Below are the code and all the weights of a small trained network. Each question names an input and a class and asks about switching units off, where a switched-off unit gives its printed mean instead of its output.

import numpy as np


def w(rows, s, z=0):
    codes = np.array(rows[::2]) - 128.0
    scale = np.full(codes.shape[1], s)
    scale[-1] = z or s
    return codes * scale


def norm(h):
    return h / np.sqrt((h * h).mean(-1, keepdims=True) + 1e-5)


def f(y):
    return y / 2 * (1 + np.tanh(0.7978845608 * (y + 0.044715 * y**3)))


def log_softmax(a):
    a = a - a.max(-1, keepdims=True)
    return a - np.log(np.exp(a).sum(-1, keepdims=True))


def net(x, mask):
    res = np.array(x, float).reshape(1, 5) / 4 @ E
    u = 0
    for l in range(2):
        y = f(norm(res) @ A[l][:, :-1].T + A[l][:, -1])
        res = res + np.where(mask[u : u + 9], y, B[l][:, -1]) @ B[l][:, :-1]
        u += 9
    return log_softmax(norm(res)[-1] @ U[:, :-1].T + U[:, -1])


A, B = {}, {}
E = w([
[143,111,123,113,98,142,122,133,145],'x0',
[63,126,4,53,157,124,72,47,175],'x1',
[96,105,223,150,114,134,64,2,165],'x2',
[137,119,118,134,123,133,136,118,116],'x3',
[118,114,164,58,48,32,106,142,15],'x4',
],0.0088)
A[0] = w([
[66,120,77,95,141,126,80,75,134,2],'0.n1',
[134,129,112,143,147,135,150,218,97,172],'0.n2',
[104,124,113,155,104,114,91,141,152,115],'0.n3',
[181,134,192,113,138,115,134,97,142,79],'0.n4',
[126,144,45,63,157,109,126,128,141,81],'0.n5',
[113,131,9,94,145,111,151,206,116,58],'0.n6',
[152,127,71,138,122,136,169,242,103,156],'0.n7',
[127,125,138,199,158,177,163,129,198,189],'0.n8',
[127,135,80,163,185,192,127,150,184,182],'0.n9',
],0.012,0.0039)
B[0] = w([
[243,187,136,47,167,80,190,127,152,197],'0.n1',
[117,77,63,45,42,147,101,2,210,210],'0.n2',
[221,106,105,143,168,136,223,144,40,131],'0.n3',
[89,136,123,206,92,130,169,162,109,150],'0.n4',
[64,113,79,193,93,128,45,141,116,203],'0.n5',
[143,102,145,218,81,170,110,239,73,231],'0.n6',
[163,206,156,59,254,55,144,54,144,244],'0.n7',
[227,165,45,46,190,251,25,161,103,213],'0.n8',
[91,130,222,231,109,68,247,75,238,223],'0.n9',
],0.0089,0.011)
A[1] = w([
[65,109,144,144,112,87,82,169,78,188],'1.n1',
[144,98,168,175,121,250,88,172,81,3],'1.n2',
[71,120,87,252,142,178,179,177,189,17],'1.n3',
[131,112,103,112,211,114,189,92,215,17],'1.n4',
[50,102,160,231,75,129,157,157,112,159],'1.n5',
[77,72,209,96,96,128,162,155,62,40],'1.n6',
[101,95,144,40,121,52,165,94,87,75],'1.n7',
[69,102,67,156,109,130,95,213,66,5],'1.n8',
[87,108,153,168,161,232,158,169,154,12],'1.n9',
],0.013,0.0022)
B[1] = w([
[139,147,126,136,134,206,133,132,142,180],'1.n1',
[81,123,124,166,127,148,106,181,106,161],'1.n2',
[143,104,141,66,110,4,80,103,88,199],'1.n3',
[122,117,151,141,113,206,160,138,121,248],'1.n4',
[166,132,114,99,145,154,174,82,188,172],'1.n5',
[161,142,122,87,161,163,164,89,161,165],'1.n6',
[105,104,117,164,117,53,101,155,121,221],'1.n7',
[76,127,160,174,141,185,125,168,94,173],'1.n8',
[73,134,86,129,103,90,133,165,70,166],'1.n9',
],0.017,0.012)
U = w([
[172,143,152,99,147,224,198,74,186,195],'0',
[133,107,123,96,108,2,109,115,115,170],'1',
[81,141,112,168,132,186,79,210,65,3],'2',
],0.013,0.0013)

Each question gives the input, the list of numbers given to net, and the class t.
The units are the neurons (one row each of A and B). Each row of codes is followed by its name. A weight is (code - 128) times the scale printed after its matrix; where a second scale follows, it is the last column's (A, B and U).
mask holds one flag per neuron, layer by layer. A switched-off neuron (its flag False) gives its mean, the last column of its row in B, instead of its output. The means were averaged over made-up inputs and are rounded, as every weight is.
A unit's drop is (log p(t) with every unit on - log p(t) with that unit switched off) / (log p(t) with every unit on - log p(t) with every unit switched off).
unit that matters most: the unit with the biggest drop
top k neurons: the k neurons with the biggest drops, biggest first
top k neurons in layer l: the k neurons of layer l with the biggest drops, biggest first
drop of u: that unit's drop, to one decimal
input [0,2,-4,-3,-8], class 1: top 2 neurons	(1.n3 0.n9)
input [-5,-5,-4,7,2], class 1: unit that matters most	1.n7
input [-3,-2,2,4,-8], class 2: top 3 neurons	(0.n8 0.n7 1.n9)
input [-3,2,-4,-1,-3], class 1: top 2 neurons in layer 0	(0.n6 0.n9)
input [2,-1,4,8,7], class 0: top 2 neurons	(0.n7 0.n8)
input [-5,0,5,-3,3], class 0: top 4 neurons in layer 0	(0.n7 0.n2 0.n8 0.n4)
input [6,1,0,-2,1], class 2: top 3 neurons	(0.n9 0.n7 0.n2)
input [-7,-8,0,0,1], class 1: top 3 neurons in layer 0	(0.n6 0.n9 0.n2)
input [-4,-4,1,8,2], class 0: top 3 neurons	(0.n7 0.n8 0.n1)
input [-6,6,-5,-5,1], class 2: top 2 neurons	(1.n8 0.n5)
input [-7,1,-4,1,5], class 2: top 3 neurons	(0.n6 0.n1 0.n9)
input [8,-3,1,6,-3], class 2: top 3 neurons	(0.n8 0.n7 0.n1)
input [-5,1,-4,8,4], class 2: top 2 neurons	(0.n6 0.n1)
input [8,2,-6,5,-1], class 1: top neuron	(0.n6)
input [-2,-3,-4,-4,1], class 1: top 3 neurons	(1.n7 0.n8 0.n9)
input [-4,-1,-6,-6,-2], class 0: top 2 neurons	(0.n7 0.n2)
input [-8,1,-2,1,5], class 2: top 2 neurons in layer 0	(0.n9 0.n1)
input [7,-4,3,7,-1], class 2: drop of 0.n9	0.2
input [-2,-5,7,1,-4], class 2: drop of 0.n8	1.0
input [6,6,-2,2,-1], class 1: top neuron in layer 1	(1.n3)
input [0,-7,-6,-4,-2], class 0: drop of 1.n2	0.0
input [-7,4,-4,4,-1], class 1: drop of 0.n9	0.1
